Here is a tiny trained network, its code and every weight. The questions are about switching its units off for an input and a target symbol, where a switched-off unit gives its printed mean instead of its output.

import numpy as np


def w(rows, s, z=0):
    codes = np.array(rows[::2]) - 128.0
    scale = np.full(codes.shape[1], s)
    scale[-1] = z or s
    return codes * scale


def norm(h):
    return h / np.sqrt((h * h).mean(-1, keepdims=True) + 1e-5)


def f(y):
    return y / 2 * (1 + np.tanh(0.7978845608 * (y + 0.044715 * y**3)))


def softmax(a):
    e = np.exp(a - a.max(-1, keepdims=True))
    return e / e.sum(-1, keepdims=True)


def log_softmax(a):
    a = a - a.max(-1, keepdims=True)
    return a - np.log(np.exp(a).sum(-1, keepdims=True))


def net(x, mask):
    ids = ['ΘΠΨΩλφ'.index(c) for c in x.split()]
    T = len(ids)
    res = E[ids] + P[:T]
    q, k, v = (norm(res) @ M[0].T for M in (Q, K, V))
    z = softmax(np.where(np.tri(T) > 0, q @ k.T / 4**0.5, -1e9)) @ v
    res = res + np.where(mask[0], z, O[0][:, -1]) @ O[0][:, :-1]
    y = f(norm(res) @ A[0][:, :-1].T + A[0][:, -1])
    res = res + np.where(mask[1:17], y, B[0][:, -1]) @ B[0][:, :-1]
    return log_softmax(norm(res)[-1] @ U[:, :-1].T + U[:, -1])


Q, K, V, O, A, B = {}, {}, {}, {}, {}, {}
E = w([
[174,175,65,123,58],'Θ',
[155,167,122,77,91],'Π',
[246,169,193,108,109],'Ψ',
[173,169,58,177,73],'Ω',
[142,141,61,75,56],'λ',
[186,126,101,131,140],'φ',
],0.012)
P = w([
[57,158,165,164,158],'0',
[207,79,101,104,75],'1',
[149,251,122,120,167],'2',
[210,80,99,107,76],'3',
[131,214,143,110,166],'4',
[203,77,100,104,78],'5',
[129,194,150,101,173],'6',
[209,88,105,107,73],'7',
[134,181,151,108,187],'8',
],0.014)
Q[0] = w([
[164,89,123,90,113],'head 0',
[116,117,141,139,67],'head 0',
[199,87,134,131,62],'head 0',
[151,151,189,170,253],'head 0',
],0.012)
K[0] = w([
[41,63,191,151,153],'head 0',
[1,166,84,110,96],'head 0',
[43,161,162,211,160],'head 0',
[211,132,126,107,186],'head 0',
],0.0077)
V[0] = w([
[195,98,242,224,195],'head 0',
[171,73,32,169,78],'head 0',
[162,138,151,2,33],'head 0',
[99,145,214,89,80],'head 0',
],0.0087)
O[0] = w([
[79,112,172,83,1,248],'head 0',
[155,115,92,158,115,2],'head 0',
[57,23,47,109,178,182],'head 0',
[80,83,184,86,195,202],'head 0',
],0.012,0.0042)
A[0] = w([
[75,128,56,181,163,123],'neuron 0',
[105,153,93,176,115,137],'neuron 1',
[131,161,169,162,213,131],'neuron 2',
[163,192,90,193,205,122],'neuron 3',
[43,187,182,204,58,86],'neuron 4',
[47,91,118,139,124,65],'neuron 5',
[114,105,169,79,153,88],'neuron 6',
[203,76,88,166,97,130],'neuron 7',
[89,25,177,154,50,150],'neuron 8',
[93,22,142,134,30,17],'neuron 9',
[5,173,86,128,123,108],'neuron 10',
[106,74,194,82,126,3],'neuron 11',
[169,111,157,126,111,136],'neuron 12',
[104,82,87,201,189,119],'neuron 13',
[155,37,154,90,94,109],'neuron 14',
[19,159,125,159,146,192],'neuron 15',
],0.017,0.0073)
B[0] = w([
[140,121,165,88,123,214],'neuron 0',
[160,140,138,93,143,139],'neuron 1',
[128,181,96,130,81,165],'neuron 2',
[107,173,138,108,101,233],'neuron 3',
[112,214,152,108,171,175],'neuron 4',
[135,160,112,105,162,138],'neuron 5',
[169,105,119,122,136,221],'neuron 6',
[97,71,129,145,178,177],'neuron 7',
[166,150,36,117,130,250],'neuron 8',
[135,105,6,163,100,209],'neuron 9',
[147,174,143,130,108,176],'neuron 10',
[114,101,179,142,110,225],'neuron 11',
[81,108,94,149,163,197],'neuron 12',
[151,109,159,73,91,197],'neuron 13',
[75,143,180,100,104,255],'neuron 14',
[164,254,145,159,82,166],'neuron 15',
],0.017,0.0068)
U = w([
[217,99,117,219,99,148],'Θ',
[60,65,186,61,123,137],'Π',
[113,255,142,137,56,144],'Ψ',
[89,74,21,136,13,130],'Ω',
[85,130,72,156,217,214],'λ',
[235,145,67,3,198,1],'φ',
],0.0092,0.0049)

Each question gives the input, a string of symbols that net reads in full, and the target symbol t.
The units are the heads (4 rows each of Q, K, V and O) and the neurons (one row each of A and B). Each row of codes is followed by its name. A weight is (code - 128) times the scale printed after its matrix; where a second scale follows, it is the last column's (O, A, B and U).
mask holds one flag per unit, heads first, then neurons. A switched-off unit (its flag False) gives its mean, the last column of its rows in O or B, instead of its output. The means were averaged over made-up inputs and are rounded, as every weight is.
A unit's drop is (log p(t) with every unit on - log p(t) with that unit switched off) / (log p(t) with every unit on - log p(t) with every unit switched off).
The circuit of an input: a set's keep is (log p(t) with only the set's units on - log p(t) with every unit switched off) / (log p(t) with every unit on - log p(t) with every unit switched off). Starting from the 12 units with the biggest drops (on a tie, the unit counted first), units are removed one at a time, each time the one whose removal leaves the highest keep (on an exact tie, the one counted first), for as long as the keep stays at least 0.8.
units of the circuit, in order: the units of the circuit, biggest drop first
most important unit: the unit with the biggest drop
top k neurons: the k neurons with the biggest drops, biggest first
drop when u is switched off: that unit's drop, to one decimal
input λ Ω Ψ λ λ Θ, target φ: units of the circuit, in order -> head 0
input Ψ φ Π Ψ, target Ω: top 2 neurons -> neuron 9; neuron 8
input Π Ψ λ Ψ Ψ, target Π: units of the circuit, in order -> head 0; neuron 8
input Ω Ψ Ψ λ Ψ Θ, target Θ: top 4 neurons -> neuron 7; neuron 14; neuron 8; neuron 9
input Π Ψ Ψ φ λ Ω, target Π: units of the circuit, in order -> head 0; neuron 8
input Ω Ψ Ψ Ψ Θ φ Ψ φ Θ, target φ: units of the circuit, in order -> head 0; neuron 0
input λ Ψ Ψ, target φ: top 3 neurons -> neuron 14; neuron 9; neuron 11
input Ω Ψ φ Θ, target Θ: top 3 neurons -> neuron 7; neuron 14; neuron 8
input Ω Θ λ Π, target Θ: top 2 neurons -> neuron 14; neuron 7
input Θ Θ φ Ψ Ψ Ψ Ψ λ, target λ: units of the circuit, in order -> head 0; neuron 7; neuron 13
input Π Ψ λ φ Π φ Ω λ Π, target φ: top 2 neurons -> neuron 14; neuron 11
input Ω Ω Ψ φ Ψ λ λ φ φ, target Π: top 2 neurons -> neuron 8; neuron 7
input Π Ω Ψ φ, target Π: top 2 neurons -> neuron 8; neuron 14
input λ Ψ Ψ φ, target φ: drop when neuron 14 is switched off -> 0.2
input Π Π Ψ Ω φ λ Ψ Π, target Π: most important unit -> head 0
input λ Ψ Ψ Π Ψ Ψ Ψ Π, target φ: drop when neuron 13 is switched off -> 0.1
input λ Θ λ, target φ: drop when neuron 13 is switched off -> 0.2
input Ψ Π Ψ Ψ Ψ λ Ψ Θ λ, target φ: drop when neuron 5 is switched off -> 0.2
input λ λ Ω Ψ Π φ Ψ φ, target φ: top 2 neurons -> neuron 14; neuron 13
